Here is a tiny trained network, its code and every weight. The questions are about switching its units off for an input and a class, where a switched-off unit gives its printed mean instead of its output.

import numpy as np


def w(rows, s, z=0):
    codes = np.array(rows[::2]) - 128.0
    scale = np.full(codes.shape[1], s)
    scale[-1] = z or s
    return codes * scale


def norm(h):
    return h / np.sqrt((h * h).mean(-1, keepdims=True) + 1e-5)


def f(y):
    return np.maximum(y, 0)


def log_softmax(a):
    a = a - a.max(-1, keepdims=True)
    return a - np.log(np.exp(a).sum(-1, keepdims=True))


def net(x, mask):
    res = np.array(x, float).reshape(1, 4) / 4 @ E
    u = 0
    for l in range(2):
        y = f(norm(res) @ A[l][:, :-1].T + A[l][:, -1])
        res = res + np.where(mask[u : u + 7], y, B[l][:, -1]) @ B[l][:, :-1]
        u += 7
    return log_softmax(norm(res)[-1] @ U[:, :-1].T + U[:, -1])


A, B = {}, {}
E = w([
[175,140,223,37,34],'x0',
[102,186,32,150,72],'x1',
[223,89,145,102,100],'x2',
[138,255,216,198,233],'x3',
],0.0046)
A[0] = w([
[103,114,145,125,129,27],'L0N0',
[95,77,166,98,204,125],'L0N1',
[72,200,152,125,139,55],'L0N2',
[164,99,124,141,103,137],'L0N3',
[188,134,108,186,204,5],'L0N4',
[113,99,92,121,92,81],'L0N5',
[103,253,102,158,109,178],'L0N6',
],0.012,0.0017)
B[0] = w([
[162,115,152,125,156,135],'L0N0',
[158,148,142,161,182,204],'L0N1',
[109,88,186,121,157,208],'L0N2',
[121,123,63,121,167,175],'L0N3',
[95,123,250,111,188,204],'L0N4',
[56,180,112,84,98,184],'L0N5',
[167,108,102,162,235,255],'L0N6',
],0.011,0.0064)
A[1] = w([
[187,128,156,82,108,48],'L1N0',
[44,95,161,45,84,250],'L1N1',
[134,136,130,187,100,2],'L1N2',
[76,120,92,111,2,63],'L1N3',
[180,120,109,191,133,221],'L1N4',
[81,119,168,117,184,6],'L1N5',
[70,128,64,85,136,234],'L1N6',
],0.0096,0.00099)
B[1] = w([
[164,156,83,146,54,173],'L1N0',
[83,152,203,147,179,214],'L1N1',
[109,128,148,123,96,128],'L1N2',
[1,71,153,18,98,217],'L1N3',
[145,147,79,99,195,170],'L1N4',
[146,151,204,197,138,253],'L1N5',
[113,80,172,51,114,222],'L1N6',
],0.0085,0.0054)
U = w([
[46,75,159,8,73,209],'0',
[209,167,106,122,66,58],'1',
[225,148,198,98,9,91],'2',
[130,165,69,203,16,1],'3',
[182,100,47,126,127,171],'4',
[153,113,107,158,84,22],'5',
[166,124,244,175,255,190],'6',
],0.0092,0.0055)

Each question gives the input, the list of numbers given to net, and the class t.
The units are the neurons (one row each of A and B). Each row of codes is followed by its name. A weight is (code - 128) times the scale printed after its matrix; where a second scale follows, it is the last column's (A, B and U).
mask holds one flag per neuron, layer by layer. A switched-off neuron (its flag False) gives its mean, the last column of its row in B, instead of its output. The means were averaged over made-up inputs and are rounded, as every weight is.
A unit's drop is (log p(t) with every unit on - log p(t) with that unit switched off) / (log p(t) with every unit on - log p(t) with every unit switched off).
The circuit of an input: a set's keep is (log p(t) with only the set's units on - log p(t) with every unit switched off) / (log p(t) with every unit on - log p(t) with every unit switched off). Starting from the 12 units with the biggest drops (on a tie, the unit counted first), units are removed one at a time, each time the one whose removal leaves the highest keep (on an exact tie, the one counted first), for as long as the keep stays at least 0.8.
units of the circuit, in order: the units of the circuit, biggest drop first
k most important neurons: the k neurons with the biggest drops, biggest first
top k neurons in layer l: the k neurons of layer l with the biggest drops, biggest first
drop when u is switched off: that unit's drop, to one decimal
input [8,-6,1,-3], class 2: units of the circuit, in order : L1N0, L0N4, L1N3, L0N6
input [3,1,2,0], class 0: units of the circuit, in order : L0N1, L0N6
input [0,-6,7,-2], class 4: top 3 neurons in layer 1 : L1N5, L1N1, L1N0
input [5,-7,8,-2], class 2: units of the circuit, in order : L0N6, L1N0, L0N4
input [7,0,6,0], class 2: 3 most important neurons : L0N5, L0N6, L1N0
input [4,5,6,0], class 0: units of the circuit, in order : L0N6, L0N1
input [6,-4,8,7], class 2: 2 most important neurons : L0N6, L1N0
input [-5,-7,1,-7], class 0: 3 most important neurons : L0N6, L0N4, L0N5
input [7,1,-2,-1], class 0: units of the circuit, in order : L0N6, L0N4
input [6,-4,2,6], class 2: top 3 neurons in layer 0 : L0N6, L0N4, L0N3
input [-8,-2,5,-7], class 0: units of the circuit, in order : L0N6, L0N5
input [-5,-5,6,-6], class 0: 3 most important neurons : L0N6, L0N5, L1N6
input [6,-3,7,0], class 2: drop when L1N0 is switched off : 0.1
input [2,-1,8,-4], class 0: drop when L0N6 is switched off : 0.7
